Here is a tiny trained network, its code and every weight. The questions are about switching its units off for an input and a class, where a switched-off unit gives its printed mean instead of its output.

import numpy as np


def w(rows, s, z=0):
    codes = np.array(rows[::2]) - 128.0
    scale = np.full(codes.shape[1], s)
    scale[-1] = z or s
    return codes * scale


def norm(h):
    return h / np.sqrt((h * h).mean(-1, keepdims=True) + 1e-5)


def f(y):
    return np.maximum(y, 0)


def log_softmax(a):
    a = a - a.max(-1, keepdims=True)
    return a - np.log(np.exp(a).sum(-1, keepdims=True))


def net(x, mask):
    res = np.array(x, float).reshape(1, 2) / 4 @ E
    u = 0
    for l in range(4):
        y = f(norm(res) @ A[l][:, :-1].T + A[l][:, -1])
        res = res + np.where(mask[u : u + 5], y, B[l][:, -1]) @ B[l][:, :-1]
        u += 5
    return log_softmax(norm(res)[-1] @ U[:, :-1].T + U[:, -1])


A, B = {}, {}
E = w([
[3,175,140,196,154,74],'x0',
[193,111,183,138,188,24],'x1',
],0.0076)
A[0] = w([
[44,143,157,137,220,104,3],'0.n0',
[165,105,152,71,101,87,192],'0.n1',
[140,54,136,99,133,151,155],'0.n2',
[130,160,107,92,140,59,80],'0.n3',
[1,101,159,105,134,138,145],'0.n4',
],0.0082,0.0026)
B[0] = w([
[146,114,130,149,184,142,240],'0.n0',
[60,89,128,96,140,1,213],'0.n1',
[221,13,56,122,198,160,195],'0.n2',
[194,130,121,109,77,126,172],'0.n3',
[214,122,150,103,128,156,254],'0.n4',
],0.0074,0.0051)
A[1] = w([
[100,40,106,136,186,63,153],'1.n0',
[212,79,34,103,62,142,190],'1.n1',
[239,87,133,102,124,126,248],'1.n2',
[106,48,152,120,62,193,104],'1.n3',
[126,76,254,157,245,63,109],'1.n4',
],0.0059,0.0017)
B[1] = w([
[64,147,113,214,1,237,202],'1.n0',
[77,156,158,156,190,140,219],'1.n1',
[157,223,180,174,59,83,226],'1.n2',
[102,132,74,107,93,58,170],'1.n3',
[71,163,84,99,159,141,253],'1.n4',
],0.0065,0.0073)
A[2] = w([
[199,9,114,97,136,134,87],'2.n0',
[72,132,123,95,181,179,60],'2.n1',
[114,99,110,151,69,109,10],'2.n2',
[3,108,225,157,171,145,153],'2.n3',
[196,114,120,114,50,109,142],'2.n4',
],0.0074,0.0012)
B[2] = w([
[120,212,116,120,240,157,184],'2.n0',
[149,28,124,86,195,115,196],'2.n1',
[101,147,215,187,146,254,153],'2.n2',
[245,103,175,118,181,153,254],'2.n3',
[144,99,89,79,207,169,207],'2.n4',
],0.0079,0.0047)
A[3] = w([
[47,19,77,102,63,193,188],'3.n0',
[69,136,169,131,157,88,123],'3.n1',
[166,146,191,148,138,14,217],'3.n2',
[226,255,78,31,111,129,74],'3.n3',
[26,127,115,6,114,201,1],'3.n4',
],0.0066,0.00094)
B[3] = w([
[86,184,137,118,83,17,219],'3.n0',
[154,132,76,59,196,130,169],'3.n1',
[90,81,88,82,4,144,254],'3.n2',
[86,137,175,177,143,128,239],'3.n3',
[176,45,122,90,106,101,222],'3.n4',
],0.011,0.0042)
U = w([
[201,110,107,110,254,186,193],'0',
[108,65,62,53,14,51,180],'1',
[63,212,154,248,47,179,7],'2',
],0.0094,0.002)

Each question gives the input, the list of numbers given to net, and the class t.
The units are the neurons (one row each of A and B). Each row of codes is followed by its name. A weight is (code - 128) times the scale printed after its matrix; where a second scale follows, it is the last column's (A, B and U).
mask holds one flag per neuron, layer by layer. A switched-off neuron (its flag False) gives its mean, the last column of its row in B, instead of its output. The means were averaged over made-up inputs and are rounded, as every weight is.
A unit's drop is (log p(t) with every unit on - log p(t) with that unit switched off) / (log p(t) with every unit on - log p(t) with every unit switched off).
The circuit of an input: a set's keep is (log p(t) with only the set's units on - log p(t) with every unit switched off) / (log p(t) with every unit on - log p(t) with every unit switched off). Starting from the 12 units with the biggest drops (on a tie, the unit counted first), units are removed one at a time, each time the one whose removal leaves the highest keep (on an exact tie, the one counted first), for as long as the keep stays at least 0.8.
units of the circuit, in order: the units of the circuit, biggest drop first
most important unit: the unit with the biggest drop
top k neurons: the k neurons with the biggest drops, biggest first
top k neurons in layer l: the k neurons of layer l with the biggest drops, biggest first
drop when u is switched off: that unit's drop, to one decimal
input [-2,-1], class 2: most important unit : 0.n4
input [-4,6], class 1: units of the circuit, in order : (3.n2, 0.n1)
input [-6,7], class 1: units of the circuit, in order : (0.n1, 3.n2)
input [-3,4], class 1: top 2 neurons : (1.n2, 0.n1)
input [5,-5], class 0: top 2 neurons in layer 0 : (0.n2, 0.n3)
input [4,-5], class 1: top 4 neurons : (1.n1, 1.n2, 0.n4, 0.n1)
input [8,-7], class 0: top 2 neurons : (2.n3, 1.n0)
input [3,2], class 2: top 4 neurons : (0.n3, 0.n4, 1.n1, 0.n1)
input [-2,4], class 1: top 4 neurons : (0.n1, 1.n2, 2.n0, 3.n1)
input [0,4], class 1: top 2 neurons in layer 0 : (0.n1, 0.n2)
input [-3,1], class 2: top 2 neurons : (1.n0, 0.n4)
input [6,-8], class 1: top 2 neurons : (1.n2, 1.n1)
input [3,5], class 1: top 2 neurons : (3.n2, 0.n3)
input [5,3], class 0: top 2 neurons : (1.n4, 1.n2)
input [7,5], class 0: most important unit : 1.n2
input [3,3], class 2: top 2 neurons in layer 2 : (2.n4, 2.n0)
input [-4,7], class 1: top 2 neurons : (3.n2, 1.n2)
input [-1,2], class 2: top 2 neurons : (1.n0, 2.n2)
input [7,-7], class 0: top 3 neurons in layer 1 : (1.n0, 1.n2, 1.n4)
input [2,2], class 2: most important unit : 0.n3
input [1,-2], class 2: top 2 neurons : (0.n4, 0.n1)
input [0,-3], class 2: top 2 neurons : (0.n4, 1.n4)
input [7,-5], class 0: drop when 1.n2 is switched off : 0.1
input [0,-1], class 2: drop when 0.n1 is switched off : 0.1
